Each row has a hidden value; after the row comes its band, the name of the range that the value falls in. Each part has its own.
[ 262   94   48  -27   74   47  245 -183   -6   28  190   82  -34 -132
  -48  -74 -193  -89  106   91  129 -229  -34  -71  129  421  -79  -74
 -187  -53  -94   59  287  -65   37  -56   98  -37  -84  -52 -170   95
  -68   86  -75 -177]
j317
[-135  -59  195  -63  -31   56 -249  196 -112   91 -285 -167 -325  134
   -1   61 -198 -137  -99   40 -303   18 -117  -61  103  -52  172 -188
  -99   52  155  -62 -191   63   83   46  121   99  139 -153   81   -4
   45  -77 -176  180]
j903
[-146 -332   55   33  208  -15  -27  329  165  -35  156   75   24 -241
  239 -198 -262  168   55  203   31   65  104    5  106 -103  -17   28
   98  146  249  -99  -63   88   11  367 -296  -72  211  119 -195  100
   -2  138  202 -201]
j317
[ 429  164   33   32   22  210  172 -203 -207   76   27  -28 -220  121
 -144  -36 -263   98  -34   14   65 -181 -108 -277    5  474 -217 -209
 -459  -68 -214  123  190 -239  -32 -229  106  150  110  -89   77 -175
   80  -96 -106   15]
j317
[-134   95   25   34 -113  210 -123  250  104 -217   88  108  124  -25
 -204  111  200 -258 -148  178  213   13  -96  -82   51  -61  145  219
   -2  197   49    2 -464  -36   -8  184 -319   60  138  153  -24   91
   29   55   89   24]
j112
[ -51   64  187 -227 -141  -67 -218  -55  206  159  116  -17   -5  -64
  103  115    6 -145  -16  177  250  -46  159  -27 -147  230 -107 -134
   34    3  -64    3 -213  -15  139  106   23  254  -62  -53 -189  432
   74  -43   56   13]
J46
[ 163  -55  -29   73  233  174  -14   -2 -146  162   -6 -170   89   15
  181 -112 -221  356   61   63  273   61  104   75  -38  -54 -132   29
 -226  -47 -145   75  -45 -160  -86  115 -231   -9  132  221   39  -43
  -56  -57  317  -28]
j317
[ 196 -201   76  122  132   -1  238  101  -53  -19  114   45  -85  -60
   96 -144 -200   26   -5  -40 -135 -180 -149  -21  113  271  117 -229
 -316   16  168  -23  259   19  -13    3   80 -102   99 -108  -79   -1
  -27   33 -175 -167]
j903
[ 250  -60   48   52   95  140  211  -37 -184  -12  -94   58 -222   52
 -145 -131 -267   -6   24  -64 -163 -103 -217 -103   65  308  -22  -85
 -306  -42   80   15  229 -113   22 -129  153  -20  151 -125   67 -235
    0   22 -301  108]
j903
[ -91 -180   52  -29  141   17  -55  169  -71   78  -42  -96  -91  -89
  104 -179 -302  172   13   41 -188   46   -7   35  193  -72    3 -153
   13  -97  103 -126   91   54  127   60 -144 -136  135  -32  -56   -9
   37   52  108  -67]
j795
[ -33 -247   48   27  182   49  -95  228  -70   28 -116  -69 -118  -44
  148  -90 -276  145    9   56 -126   46  -16   37   99 -184   83 -101
  -49   10  188  -94   25   22   54  129 -143 -103  160   17   -7  -21
  -13   63   51   -9]
j688
[  50  -31  123  -34  128  229 -183   42   -8  289   95 -347  -28  153
  124  -58 -108  184  -51  111   10  -54   34  -65  -49 -132    5 -264
 -327   20 -142  -41 -174   18  -10   65  -53  101  124   42   62  243
  125 -211   93 -132]
J273
[ -86  -23  145  -31 -170  166 -222  127  106   39  177  -19  204   16
  -99   14  183 -172 -103   57  216  -35   -2   15 -106   48   67 -127
 -139   82   15  -71 -362   32  138   90 -137  113   81   16   -2  317
   77  -57   59  -10]
J273
[-151  290   23 -371 -151  -12 -278  -84   63  162  -87 -207  -60  138
  -48  251  229  -83 -172   83   69   40   -4   19  -42  -48  -34  -21
  116 -268 -292  -29 -324  -77  158 -160  -56  152 -100  -34  -44  342
  237 -140   40  180]
J273
[ -97    2  190 -117 -244  144 -175   52   53  -75    2  114   35  -74
 -255   -5   58 -313 -121  -10  -93  -22 -169  144   55  224  112 -209
  -43  -61  139  -93 -167   55  215  -88   23   31   97 -249   40   89
   60   68 -179  153]
j317
[ 138   10   -6  117 -136  -93  122   42 -280 -135  -89  210   77  -20
 -117   70   72 -277   44 -196  262 -155 -108   29  104  354  112   80
 -126  -67   95   42  125 -108  168  -90  101 -140 -121   49  -45  -34
 -214  114  -73  115]
j688
[ -93  159  -36   15  211   34   14  168  -56    6  -92 -250 -187   61
   85   93 -152  -23  -32  220 -134  -50  -51 -208  276 -309  228  150
   30   51  -59  -35  -19   -9  -36  143 -224 -135  -30  199 -161  111
  -23  -20  127 -164]
j317
[ 191  146  -11  -98  -62  151   55 -273 -126   77   94   57  291  -52
 -192  -17  142 -134  109 -103  401 -121  -36  257   -8  276  -63   46
 -148 -251 -214   44   65 -115  167 -188   61 -108 -167   36   12  149
 -112   64   14   72]
j112
[   6  -36 -148 -119  185  -21   26   38  -67  -36 -164  -14   33  -77
  117   21  -59  235  -26   13   72  146  -31  242   56 -164  -15  179
  128 -268  -50   -4   19 -155   12  -30 -292 -161   40  110  -46  -61
   17  108  167  142]
j688
[ 128  252  -31 -187   57   38  -53 -314 -138  235 -151 -217  146   40
   95  101   20  123   40  -17  323   63   72  340  -71   73  -82   80
  -52 -348 -355  126  -37 -209   26 -127  -54    0 -165   93  -11  136
  -79  -66  218  192]
J444
[-259 -126   49 -146   60 -110 -321  291 -118  175 -165 -164 -157  120
  240  106   38   55  -12   10   73   31   70  -11  118 -190   24   72
   56  -32   32  -38 -323   77   68  165   93   22   55  153   11  159
   47 -118   76   74]
j112
[ -61  182  101 -363  102 -144  -73 -108  141  203  -37 -117 -328  -26
  224  171 -112  -46   20  250    8  -80   62  -22  140  211 -113   56
   92  -99 -182  118 -110   12  -81   78  258  192  -85  -59 -198  238
   90  -69  -91   -9]
J46
[ -35   61  173 -129 -327 -102 -146   25   53  -63   49  196   -7  -95
 -119  146   92 -388  -81   11  165 -126  -15  -24   11  424   20 -182
   17  -25   77  -20 -118    2  245  -55   97  132  -83 -182 -129  252
   10   72  -89   87]
J46
[  38   20 -102 -124  177   54  -82   52   60   38   53 -149   64   28
  149  144  116  130  -50  110  147  -44    4   45  -15 -346  109   37
   -8 -154 -110  -71  -23  -79   40   -9 -258 -139  -61  183  -93  310
   85   -6  133 -110]
j317
[ 224  -18   36   96  184  146  330  -34  -98    2   97   40 -169  -26
 -111 -251 -341   39   97   47 -137 -143 -156 -239  150  324  -73    2
 -268   38   47   -1  317  -84   -1   -5   65  -71  151   -6  -75 -168
  -14   24 -196 -108]
j317
[-162  123  151 -194 -180   28 -230  105   59  -25  -50   96 -237  -53
 -172  120 -109 -316  -43  221   51  -39   21 -218  154  213  -88   16
  131  111    3    4 -307   34  137   93   43  222   35  -95  -83  102
   73   65  -41   94]
j112
[-192   98  -11 -384  109 -138 -356  130  -85  123 -385 -191 -501  149
  190  362  -45  -20  -62  150 -136    1   -7  -76  216 -296   39   92
  214 -176  -81   -1 -199    6   37  -26  180   48  -64   12   -8  118
  133  -54  -98  180]
J46
[ -27   56   -6  -39 -102 -219   81   22 -237   -8  -92  118  -19 -126
   15  -29 -124  -56   38 -103  154  -29   23   58  257  430 -110   42
   87 -205  -46   49  100  -67  165  -63   29  -82  -87   -8 -136  -80
 -107   96  157   73]
j795
[  44 -333  185   38  113  308 -103  182  146   27  113   28  -45  -52
  -36 -259 -275  111  -14  123 -146   46  -72  -52 -141  -30  -28 -231
 -236  172  283 -141  -74   22   56  169 -136   81  387  -92   68    6
  120   17 -144    0]
J444
[  50  102  -51   52 -132 -168  243   46 -120 -254  -39  268   39 -141
 -172   65   26 -331   -3  -67  110 -114 -135  -37  190  340  133  158
   93  -85  101   -5  191 -105  185  -78  -86 -172 -150    5 -217   -4
 -147  214  -52   54]
j688
[ -72 -125   53   11   38  252  -90  170  100 -103   77   61  229  -41
  -78  -47  189  -88  -62   28  103   44 -154  244  -49 -134  193  115
 -111   44  165  -56 -273    5   -2  133 -175  -91  191   89   64   86
   -7   40  -67   71]
J46
[  82   44  110  152 -100  302   71   81   36  -66  267    9  209   -8
 -243 -138   50 -155 -116   54   84 -103 -146  -69   23  221  103 -135
 -334  141   -5  -26 -178   -7   27   40 -196   34  159  -15   12   88
   36  -29   12 -126]
J273
[  54  -88  -85   40  -48    3   85   68 -222 -102   35  224  196 -116
 -170  -90   34 -104  106 -150  304  -78  -38   70  152  194  -49  127
    3 -134   34  -48  101  -58  237  -71  -70 -222  -62  106  -31  -28
 -125  187   71   36]
J273
[ -69 -124   80   68 -223   24 -136  228 -269 -123 -173  207  -17   20
 -198  -26   10 -199  -44 -191   90    6 -124   -7   91  265   14   -5
  -77  -14  216  -41 -144  -47  225  -40   57  -24  149  -32  121 -186
  -62   59  -79  269]
j317
[ -15  123  -23 -277  -18  -95 -123    2  359  -19  240   28   65 -115
  165  274  209  -50 -110  290  330  -70  130  -50 -125  -56  -30   25
  163  -65 -147  -14 -191  -78   48   76 -277  121 -129   90 -299  550
  178   41  163 -147]
j317
[  61 -169  -19  -10   48  -65   63   74 -179  -37    9  213   29 -158
    7  -94 -118  -31  154  -86  224 -101    7   81  188  246  -90   66
   -2 -104  100  -10  164  -12  159    6   85 -174  -23   53  -61  -47
 -136  176   14   -5]
j795
[-111   71   90 -243  -89 -331    5   57  272   29  137   52  -88 -104
  259  192  127 -138 -114  155  112  -75   61  -24  -13  313    4  -12
  137  -53  -18   42 -147    4   17  112   33  179 -100  -57 -347  420
  121  -29  -18  -63]
j688
[-207  205  -66 -253  -61 -290  -95   67 -153   52 -225  -32 -214   21
   74  206   22  -93  -13   29  105   14   50  -86  249  106  -81  242
  297 -224 -158   34 -114  -65  146  -32   45   -1 -163   99 -174   87
   26    6  113  147]
j112
[-145 -230  -26  -51  210  174   15  249   63 -128   37   92  -18 -157
  -99 -197 -141   23   42  101 -202   40 -151   63  229 -246   96  120
  110  -12  232 -181   28   93  101  113 -207 -259  199   35  -34  -51
   49  193  -87  -59]
j112
[ 187   60  -39  137   13  341  -28  -40 -292   92  -70 -190  178  150
 -174 -154 -103  258  -83 -112  132   96  -74   30  -82  -15  -78 -111
 -338 -157 -186  -17  -59 -233   86 -158 -334  -40  189  104  207 -168
   41 -104  243  141]
j112
[-324  -95   47 -299  162 -103 -200  211  205   32  -59   -5 -175 -166
  212   54  -94    1   22  259  -62   94   60  116  204 -191    6  191
  341  -31   96  -50 -237  122    8  260  -61  -10   62   43 -180  179
   72  101   39   -1]
j317
[  22  -54  139 -125   85  228 -221   72  192  124  110 -166  -97   44
   66   25  -92   67  -94  230  -38  -31    1  -88 -107 -155   20 -229
 -174   70   -3  -75 -192    6    8   91 -124  147  167  -38   -4  271
  186  -89  -23  -81]
j317
[ 173   44  180   43 -163  122  114  -84   23    9  124   96   43   24
 -178  -84   -8 -210  -49  -34   81 -108 -133  -73 -149  511  -11 -143
 -318   56   55   29  -21 -103   81  -40  102  165  106 -128  -30   74
   14  -60 -225   94]
j688
[-284  125  157   21 -274 -118 -185  191 -239  -11 -262  -29   -8   42
  -77   79   57 -341  -90 -110   16   55  -74  100  219  240  188   63
   58  -21   87   23 -307   30  163   70   64   11  -13  -12  -14  -24
 -147  -39   67  246]
J46
[-150    2   63 -211  111 -169  -82   12  -84  292  -73 -190 -179  -70
  246 -106 -322  221   65   98   -8   67  169   34  225  180 -240  -50
  116 -176 -176   29  -52   39   56   92   42   75    3  -13 -141   65
   52  -52  238  -22]
J273
[ 305   40  -16   23  189  237  143 -181  -14  100   67 -162  134   20
   35  -63  -97  202  -24   40  104  -30  -74  175 -131    8   35 -118
 -325 -144 -163   40  111 -175  -71  -89 -201  -43   44   22   15   77
    9  -32   59  -29]
j903
[ -48 -259   71   89 -108  181 -175  296 -171 -208  -79  237   10  -61
 -283  -55  -40 -281   19  -98  -17  -83 -167  -22  151  -63  175  -89
  -56   66  357 -191   -3   68  306  -19  -36 -207  123  -48  116  -65
  -79  210 -163   91]
j795
[ -34  -46   20   90  -44   -6  -45  315 -125 -157 -141   48 -172  148
  -43  161   96 -207 -131  -26  -36  -84 -187 -214   69  -33  240   84
 -134  127  199  -29 -161  -50   33   58   -8  -15  103   85   10   -5
    7  -28 -177   97]
j688
[ 187  306   58 -144 -182   43   -3 -333  -87   88   12    2  186  -43
 -119  131  113 -198   -2  -40  361 -104   -4  245  -23  416  -41  -69
 -122 -263 -280  121    1 -157  123 -211   62   44 -219  -72  -51  190
  -95   12   72  123]
J46
[-183 -181  149  -82  123   30 -167  258  132   88  -13 -111 -184  -67
  217 -104 -269  168  -86  203 -189  115   29   -6   82  -48  -18 -121
    3   86  139  -47 -230   74  -50  254 -141  118  281  -47  -66   39
  128  -42   83  -31]
J46
[ 200  150    6 -133  209  126  113 -161  232   60  261  -82   -7 -120
   84   62 -111    9   42  320  155 -177   42  -66   34    4   -1  -28
  -90  -10 -190   29  116  -56  -63   58 -150    0 -102   57 -236  349
   41   56   59 -294]
j317

Next part:
[ 198 -353  149   10   23   81  298  -87 -169    7 -170   56 -128  229
  179  171   38 -359  161 -277  254 -451  -93 -126  -85  233   67  275
  -62  -57  427 -305  237  -10   81 -231  326  -55 -344  530  380  -11
   41  309  436  185]
J460
[  -1 -333  313 -118 -167 -128   21  313 -225 -181   89  197 -609 -250
 -171   59 -248  495  225  170  445   14  123   22 -140   36 -246  320
  -40  -36   51 -174 -240   22 -375  -89  -32   -3   61 -109  -27 -160
 -108  168  194  255]
j369
[-187   60   91   10   54  448   64   68   -5 -152  207  234  126  229
 -283  -87   43  -38   99  174  105   92   49 -147  121   48   81   81
 -143   38   81   61  -41   26 -198  122 -107  155  -87  316 -180  274
   85 -358  -57 -173]
j369
[  -3 -335 -203   70  175  -27  150  215  -61  155 -279 -111 -293  317
  210  155  259 -151 -120 -298   36 -513  -25  -62 -345  108    2 -159
 -122  192  131  -67   87 -206  132  -84  187   -3 -308  402   98 -201
  219  163  113  -45]
j221
[  35   98  -97   85 -220   62 -230  234  141  111   40  -26  140  301
  161 -315   81   39  215   48  155   99  -51   60  -10   39 -127  -94
 -190 -238 -177  -23  168  229  322 -317  -78 -190   42 -177  -31  205
 -192  -76  109  -18]
j152
[  93  255 -418  -82 -281  -23   48  229  -32  205  179  -61   34 -229
  283  -68   81  130  -13  -94 -337  277 -135  394 -267   27 -249 -177
  -77   -2  249 -206  229    3  272  173 -333 -451   35 -202   93  -93
  493  232  432  338]
j339
[ -75   23  101  -38  182  561  283    6  128 -105  405  479  115  134
 -590   69   31 -228  414  460  -58  184   94   35  190 -147  266   99
 -243   42  264  297 -190   44 -198  -21 -129  309 -211  452  -93  448
  405 -610  -38   48]
j339
[ 261  198  148  311  169  267 -195 -227 -127   68  112  146  164 -420
  405  -35 -232  128  130  194 -123  279   25  -91  203  227  171  -78
  162   78  385 -398   81 -148   15  204 -206   78  -74 -231   62  -36
  350  247  306  136]
j221
[-195   38   84  -23  -18  343   10  237  -57 -154  188  158  -68  143
 -294  -19  -34  130  -76  239  242  100   95 -114  127   92   36  142
  -93   71   -6   96 -146  -26 -308  237 -142   52   29  290 -264  102
   34 -273 -274 -111]
j361
[ -21  -86 -150   64  134  128  606  586 -143 -137   56   73   47  -22
 -138  -79   81  261  240 -111 -103  186   28  219 -259 -107  -58  197
   58 -233  -23  178  170 -173  282  -69   55  -23 -137   26 -178   26
   66 -265  172 -167]
j221
[ 170 -354 -103  163  225   76  170   94   48  219 -290  -36 -180  332
  292  196  178 -398   87 -164   83 -559  -41  -88 -215  156  204  -68
  -90   90  278 -113  110 -167  218 -222  254   30 -389  515  261  -69
  219  172  227   31]
j796
[ -23 -355 -151  -23  120  -45  122  -95 -157   46 -364   21 -205  480
  213   73  293 -433   60 -366   38 -634 -107  -62 -222  200  -15  -53
 -222   99  247 -106  210 -174  130 -155  225   -7 -372  431  146  -34
  148  267  230  -37]
j369
[ -62 -104  268  -88  124  206  -27  -81   85   14  451  146   55  -27
 -313 -123  216 -117  222   71   42  -18  119   56  115  -36 -170 -202
 -294   84  -12   63   56   50  291 -164 -202  150 -256 -164 -153   22
  120 -332 -138  225]
j796
[-132  -12  169   46  385  609  349  -52  -37 -308  229  502  277  187
 -511  -23  -12 -265  383  365  -65  129   74  -71  253  -31  284  253
 -127  -24  198  208  -34 -183 -206   88  -57  467 -254  436 -268  447
  202 -540  -51 -281]
j369
[ 210 -138 -337  209  132   49  222  411   45  365 -204 -136 -177  298
  157  235  168  -77 -147 -120    9 -179  -32   23 -224    0  183  -99
 -117  154   93   68   64  -72  175 -189  189  -82 -196  479  167  -91
  301   62   22  100]
j324
[ 162  -40  105  133  -69   81  -17  353  -20  192  238   64 -353 -125
 -215  151 -118  532    8  213  267  310  149  -64   -1 -145   22  -23
 -117  151   -6   62 -265  241 -213 -223   15   40   57   51   74  -51
  175 -133  -72  348]
j221
[-121   18  141  -52  125  413   36   19   28 -168  308  323   70   73
 -377  -24  -32  -83  157  363   53  121   74  -19  172    1   65   92
 -171   61  107   69 -105  -50 -220  120 -187  233  -93  241 -211  227
  182 -335 -104  -43]
j429
[  63  -66 -222   93   56 -255 -411  306   -9  -80 -309   28  -52  190
  346 -329  -94   57  153  281   61  -55  -57  287  -26  128 -195  -21
  -90 -291 -377  -34  142 -292  268 -174 -141  -35  126 -461 -375  -42
 -291  290 -106 -265]
J460
[  -3 -232 -266   64  104 -166 -131  245 -122  112 -327 -124 -326  285
  255   63  124   86 -265 -180   51 -327  -54  -22 -306   85 -147 -172
 -145  196  -67 -155   69 -201  -26  -62  104   14  -92  170  -36 -239
   95  332   46  -99]
J460
[ 138  242 -356  202 -163   62 -304  419  277  303  -21 -145  214  380
  254 -262  100  -22   29  203   63  175  -57  175   59   28   29 -216
 -179 -217 -296  162  146  150  464 -273 -127 -281  115 -120 -111  167
  -87 -111 -202  -36]
j796
[ 419  278  -99  294   47  216  -18  135  -42  265  163  -16  128 -522
  439  136 -299  241 -101  199 -186  454  -43   90   21  129  138   -1
  204  101  391 -466  123 -110   38  233 -213 -134   33  -67  198 -153
  488  350  417  320]
j796
[  25  -19  127  209  -13  274    1  128  105  139  210  129  -46  161
 -133  -84  106  292  326   42  136  167  115 -218  -41 -160  108 -231
 -162   19   47  125 -142  368   46 -402  102  147 -128   61  145  252
  133 -411  159   71]
j429
[ -86 -113  138 -147   64   53    7  171   16   51  439    7  -96 -108
 -326  -68  217  114  -37  -16   42   44  113  151  -36  -77 -342 -196
 -283  162 -151   41   60  -10  250  -69 -239   45 -150 -220 -234 -188
  109 -222 -217  264]
j324
[ 369  -70   39  462  468  510  295  190  158  205   -3  170  148   41
   74  274 -160 -114  182  311  -18   79   53 -202   47  -36  573   74
  105   79  333  -75  -51 -107  -20 -181  227  374 -283  598  238  184
  367 -184  239  -59]
j796
[ 155   37  139  161  102  350    3   80  151  176  361  178   23   16
 -261   78  -17  138  170  278   75  269  105 -104  115 -170  161 -137
 -187  125  108   66 -142  251  -44 -276    0  223 -117  188  113  193
  283 -352   19  230]
j361
[-173   65  -15   32  165  523   72   -4  144 -105  186  371  200  347
 -335  -89  104 -285  324  348  -54   45   38  -56  141  -28  231  -10
 -231   18  133  220  -92  -13 -128   28 -141  261 -174  384 -180  461
  239 -507  -43 -213]
j369
[ 114  -42   15  176  -99   92  104  403  -80   99   77  143 -337   39
 -202   89 -116  571  179  168  248  322  115  -92  -62 -177  102   61
  -87   13   13  170 -271  277 -264 -305  141   49   71  133   95  125
  125 -197   59  167]
j429
[  45 -170   49  -43 -125  110  125  257  -83   30   11  -85 -147  147
   64  109  -17   18 -193 -167  304 -168  -61 -111 -171  150 -134  210
  -67   57  137 -343  144   45 -100  -10  103 -134  -84  416  161 -114
  -39  206  251  111]
j152
[ 408  244 -114  402  321  169 -164 -202 -175  181  -57  151  215 -310
  427   41 -245  150   31  177 -341  410  -66   -7  141   75  198 -120
   81  162  319 -392  174 -203  -13   48  -95  215  -58 -168   95    5
  472  376  387   99]
j152
[ 216  338 -111  196    7  140 -278 -148 -131  146  132   21  234 -314
  410 -111 -134  200  -96   49 -262  408  -86   47   79  140  -74 -190
   24  121  234 -444  233  -58   73  196 -282  -71   46 -313   34  -59
  362  343  346  169]
j369
[  91 -461  -65  -73   60 -176   55    4 -156   67 -360  -89 -369  296
  331  186  145 -380 -103 -311  198 -723 -104  -14 -258  285 -102   54
 -134   99  253 -306  196 -239   98 -100  223 -109 -311  418  212 -280
   74  526  225  120]
j339
[  62   -3 -369  158   36 -264 -472  482   39   51 -350 -137  -84  289
  386 -271  -52  179 -129  236   87  -27  -53  230  -81   97 -177 -134
  -92 -183 -500   12  110 -256  246 -143 -102  -89  197 -349 -384 -132
 -273  278 -278 -302]
j339
[   4 -285   60  117  190  199   79   43   58   80 -131  -24  -71  226
  258   50  178 -341   83 -147  123 -514    7 -162 -156  237  111  -82
  -37   76  236 -187  113 -184  206  -24   85   36 -359  353  106  -72
  113   57  183  -80]
j796
[-109 -221  255  177  -88  150   83  185   -1   97   95   86 -332  123
  -65 -107  219  349  462 -163  316 -110  206 -281 -146  -22   68 -208
 -103   -1   85  200 -227  311  104 -352  115    5 -216  -45  115  112
   29 -398  126   89]
j796
[  16 -194  108  -20  205   92  465  435 -224 -205  172   16  -10 -179
 -189   10  -27  287  -38 -124   52  114   46  113 -172  -36 -222  259
   56  -80  -53 -108  211 -227  140    6   58  104 -138   22 -188 -207
  -46  -56   92  -59]
j361
[ 214 -326   20  130  -58 -312  154  506 -264   99 -170  134 -767 -159
  -73  184 -166  642  296  122  324   95  160  112 -174 -102    2  174
  -41  -22    1  197 -328   28 -196 -366  167  -43   39 -128   52 -173
   82  142   25  342]
j796
[ 144  -74  173  325  138  161  -70  143   22  206   95  128 -197   20
  -70    0   23  331  291  157  191  155  190 -189   97  -81  209 -192
 -108   88   -1  189 -221  177   37 -355   69  192 -120  -76   28   95
  133 -279  -95  142]
j324
[ -20   69  -67 -156 -326   12  245  434 -174  -18  254 -106 -121 -402
  151  -45  -33  306  -79 -168   37  187  -27  262 -252  180 -344  181
   99  -78  199 -300  189  -79  143  354 -307 -500   52 -168  -27 -281
  155  211  324  291]
j796
[ 151  160 -215  117  -99  -36 -381  235  194  146    7  -72  225  175
  327 -331   14  -54  129  223    5  123  -75  255   61   79 -129 -178
 -142 -273 -254  -41  231   15  499 -240 -195 -201   85 -373 -152   72
 -135   82  -44  -19]
j361
[ 148 -356 -253   86  200   12  371  132  -68  222 -325  -27 -242  384
  183  274  265 -385   39 -307  -24 -540  -76    2 -290   90  172  -37
 -149  134  332    4  142 -172  193 -215  314  -27 -415  627  282  -76
  356  173  231   94]
j221
[ 183 -232  116  161  -33  -37  138  350  -92  136   46  140 -494  -46
 -163  148  -85  525  293  102  284  143  149  -64 -129 -178   67   28
  -99   25   62  139 -283  238 -156 -445  206   82  -47   53  181    6
  135 -109  126  299]
j361
[ 120  209 -438  157 -113  -35 -368  500  227  198 -102 -111  163  395
  214 -266   -4  102  -65  290   22  232  -99  236  -25  -51  -86 -159
 -197 -212 -426   88  139   63  293 -275 -111 -160  217 -148 -205  142
 -152    5 -161 -165]
J460
[ 124   39  -68  206    0  163 -106  298  102  236   39  -32  -60  160
   59    9   23   83  -23  165  180   77   57  -47   66   55  133  -84
 -107   49  -47   71  -50   68   87 -116  -41  -64  -18  130  -26   31
   81 -101 -168   87]
j324
[-140  116   31   93  -37  274 -120 -184 -136  -56   11  115  150  331
   39 -210  180  -78  105 -111   78  -25    5 -208  187  189   60 -117
 -156    8  110   58  103   94   41   25  -33  -15 -119   89  -95  223
   52 -149  -73 -122]
j429
[-178  122  176    7  -87  224   42  -83 -369 -185   96   77   94  167
 -132 -192  129   55  -44 -189  247   78   67 -164  357  300  -38  155
  -88  -22   34  129  151    1   16  221  -87 -142  -54    1 -293   54
 -115 -126 -383  -31]
j796
[-111    9  259  -51   27  201  281 -380 -564 -345   17  244  205  219
 -195 -185  141 -144  182 -362  139    8  -16 -148  388  281  -48  328
 -131 -119  220   62  344  -26   47   47  107    6 -220   79 -169  180
 -107  -26  -98  -27]
j369
[ -52  -21  164  157  156  559  296  117   25  -44  151  287   41  162
 -262   87   16 -159  277  245  168   11  123 -198  190  108  404  191
  -29   30  294  196 -160  -28 -165  113  -18  142 -216  527  -51  298
  221 -448  -84  -70]
j324
[ -11 -343  149   30   90   47  -18  -13  -98   12 -132  -33 -213  185
  204   43  107 -103  -26 -267  228 -456  -18 -223 -213  193 -118  -26
  -99  140  166 -368  131  -78    4 -103  145   76 -271  251  145 -151
  -13  244  305   -6]
j152
[  -3 -202  347 -125   84   -8   54  211 -165 -169  355   22 -120 -271
 -246  -72  -45  271  -48   18  241   78  113   98   32   32 -385  137
  -90   -4 -165 -165  119 -112  128  -34 -128   83  -71 -282 -259 -290
 -170    2 -143  182]
j221
[ -92 -260 -125  -28   37   14   13  224  -72   20 -190  -95 -242  309
  149   71  143  -63 -222 -212  148 -407  -54  -96 -295  146 -135  -41
 -122  152   50 -213   95 -145  -54   30   96  -25 -158  375   18 -167
   49  204  125 -107]
J460
[  38  -81 -271   96   15 -216 -336  500   17  -22 -300 -101 -104  265
  300 -233  -81  168  -89  192  149  -62  -60  197 -134   91 -214   -1
  -77 -204 -432  -68  123 -231  170 -146  -58  -65  161 -235 -324 -116
 -317  264 -136 -290]
J460
